[[129 113 132 124]
 [116 128 120  98]
 [116 127 121 100]
 [111 128 125 133]
 [120 120 129 129]]
->
[[129 113]
 [116 128]
 [116 127]]

[[104 143 143]
 [142 148 144]
 [118 136 114]]
->
[[104 143]
 [142 148]
 [118 136]]

[[121 129 123 127 105]
 [133 127 126 128 136]
 [134 128 123 129 132]
 [117 127 124 126 148]]
->
[[121 129]
 [133 127]
 [134 128]]

[[120 119 118 142]
 [135 141 131 108]
 [131 129 130 131]
 [139 113 106 126]]
->
[[120 119]
 [135 141]
 [131 129]]

[[122 127 132]
 [124 138 123]
 [117 137 121]
 [145 132 133]
 [105 147 125]]
->
[[122 127]
 [124 138]
 [117 137]]

[[120 126 138 128 127]
 [149 132 121 131 134]
 [129 129 123 128 128]]
->
[[120 126]
 [149 132]
 [129 129]]
---
[[109 114 120 121]
 [129 139 125 111]
 [147 122 137 120]
 [120 116 134 155]
 [128 134 131 138]]
->
[121 125 122 120]

[[137 134 139]
 [ 98 145 114]
 [143 121 119]]
->
[139 145 143]

[[133 129]
 [151 131]
 [153 123]
 [131 132]
 [128 140]]
->
[129 151]

[[118 138 139 127]
 [136 116 119 132]
 [134 125 117 122]
 [126 154 112 140]
 [122 121 148 126]]
->
[127 119 125 126]

[[136 112 129 142 120]
 [104 137 114 131 135]
 [110 118 120 146 125]]
->
[120 131 120]

[[130 119 130]
 [135 136 133]
 [116 133 123]
 [125 127 127]
 [113 106 122]]
->
[130 136 116]

[[106 133]
 [142 146]
 [147 118]
 [115 129]]
->
[133 142]

[[145 125 153 129]
 [112 130 108 130]
 [131 119 140 120]]
->
[129 108 119]

[[153 119 126]
 [122 112 143]]
->
[126 112]
---
[[130 116 148 122]
 [132 129 123 157]
 [120 135 147 122]
 [127 133 132 142]
 [114 140 132 114]
 [109 117 145 119]
 [113 128 134 131]
 [131 114 138 149]
 [112 134 129 128]
 [117 144 135 118]]
->
[[117 144 135 118]
 [114 140 132 114]
 [120 135 147 122]
 [112 134 129 128]
 [127 133 132 142]
 [132 129 123 157]
 [113 128 134 131]
 [109 117 145 119]
 [130 116 148 122]
 [131 114 138 149]]

[[138 121 123 137 119 135 141 132 131 135 139 134]
 [135 153 133 111 112 110 136 103 128 142 114 135]
 [113 140 109 127 131 145 131 129 115 137 134 145]
 [127 120 126 118 119 129 122 136 118 123 140 120]
 [122 133 106 127 134 120 122 138 122 122 130 118]
 [103 144 143 117 133 133 146 104 123 127 124 110]]
->
[[135 153 133 111 112 110 136 103 128 142 114 135]
 [103 144 143 117 133 133 146 104 123 127 124 110]
 [113 140 109 127 131 145 131 129 115 137 134 145]
 [122 133 106 127 134 120 122 138 122 122 130 118]
 [138 121 123 137 119 135 141 132 131 135 139 134]
 [127 120 126 118 119 129 122 136 118 123 140 120]]

[[143 145 143 137 130 122 116 112 112 115 121 128 136]
 [142 138 120 113 127 142 138 120 113 128 143 137 119]
 [143 151 137 113 104 119 142 152 138 114 104 118 141]
 [117 148 127 109 141 139 108 129 147 116 117 148 127]
 [139 141 140 137 133 127 122 117 116 116 119 123 128]]
->
[[143 151 137 113 104 119 142 152 138 114 104 118 141]
 [117 148 127 109 141 139 108 129 147 116 117 148 127]
 [143 145 143 137 130 122 116 112 112 115 121 128 136]
 [139 141 140 137 133 127 122 117 116 116 119 123 128]
 [142 138 120 113 127 142 138 120 113 128 143 137 119]]

[[120 121 144 112 111 112 107 119 142 124 125 107 130]
 [130 135 111 103 109 145 142 135 127 114 119 137 124]]
->
[[130 135 111 103 109 145 142 135 127 114 119 137 124]
 [120 121 144 112 111 112 107 119 142 124 125 107 130]]

[[114 129]
 [140 150]]
->
[[140 150]
 [114 129]]

[[133 141 124 121 126 121 118 123 122 121 123 126]
 [137 121 128 136 121 113 117 127 126 125 125 119]
 [118 130 136 132 110 132 118 113 137 130 126 125]
 [124 122 136 139 115 126 116 126 133 124 141 121]
 [136 133 135 137 146 111 134 151 109 128 110 115]
 [119 152 137 125 141 123 119 125 127 124 125 117]
 [113 116 103 100 112 141 112 109 138 106 142 123]]
->
[[119 152 137 125 141 123 119 125 127 124 125 117]
 [133 141 124 121 126 121 118 123 122 121 123 126]
 [136 133 135 137 146 111 134 151 109 128 110 115]
 [118 130 136 132 110 132 118 113 137 130 126 125]
 [124 122 136 139 115 126 116 126 133 124 141 121]
 [137 121 128 136 121 113 117 127 126 125 125 119]
 [113 116 103 100 112 141 112 109 138 106 142 123]]

[[127 115 139 115 134 150 143 115 125 123 129 148]
 [124 120 140 118 126 140 120 150 135 133 144 130]
 [126 125 134 144 129 129 135 136 136 145 114 143]
 [117 132 130 134 155 129 139 144 104 122 121 116]]
->
[[117 132 130 134 155 129 139 144 104 122 121 116]
 [126 125 134 144 129 129 135 136 136 145 114 143]
 [124 120 140 118 126 140 120 150 135 133 144 130]
 [127 115 139 115 134 150 143 115 125 123 129 148]]
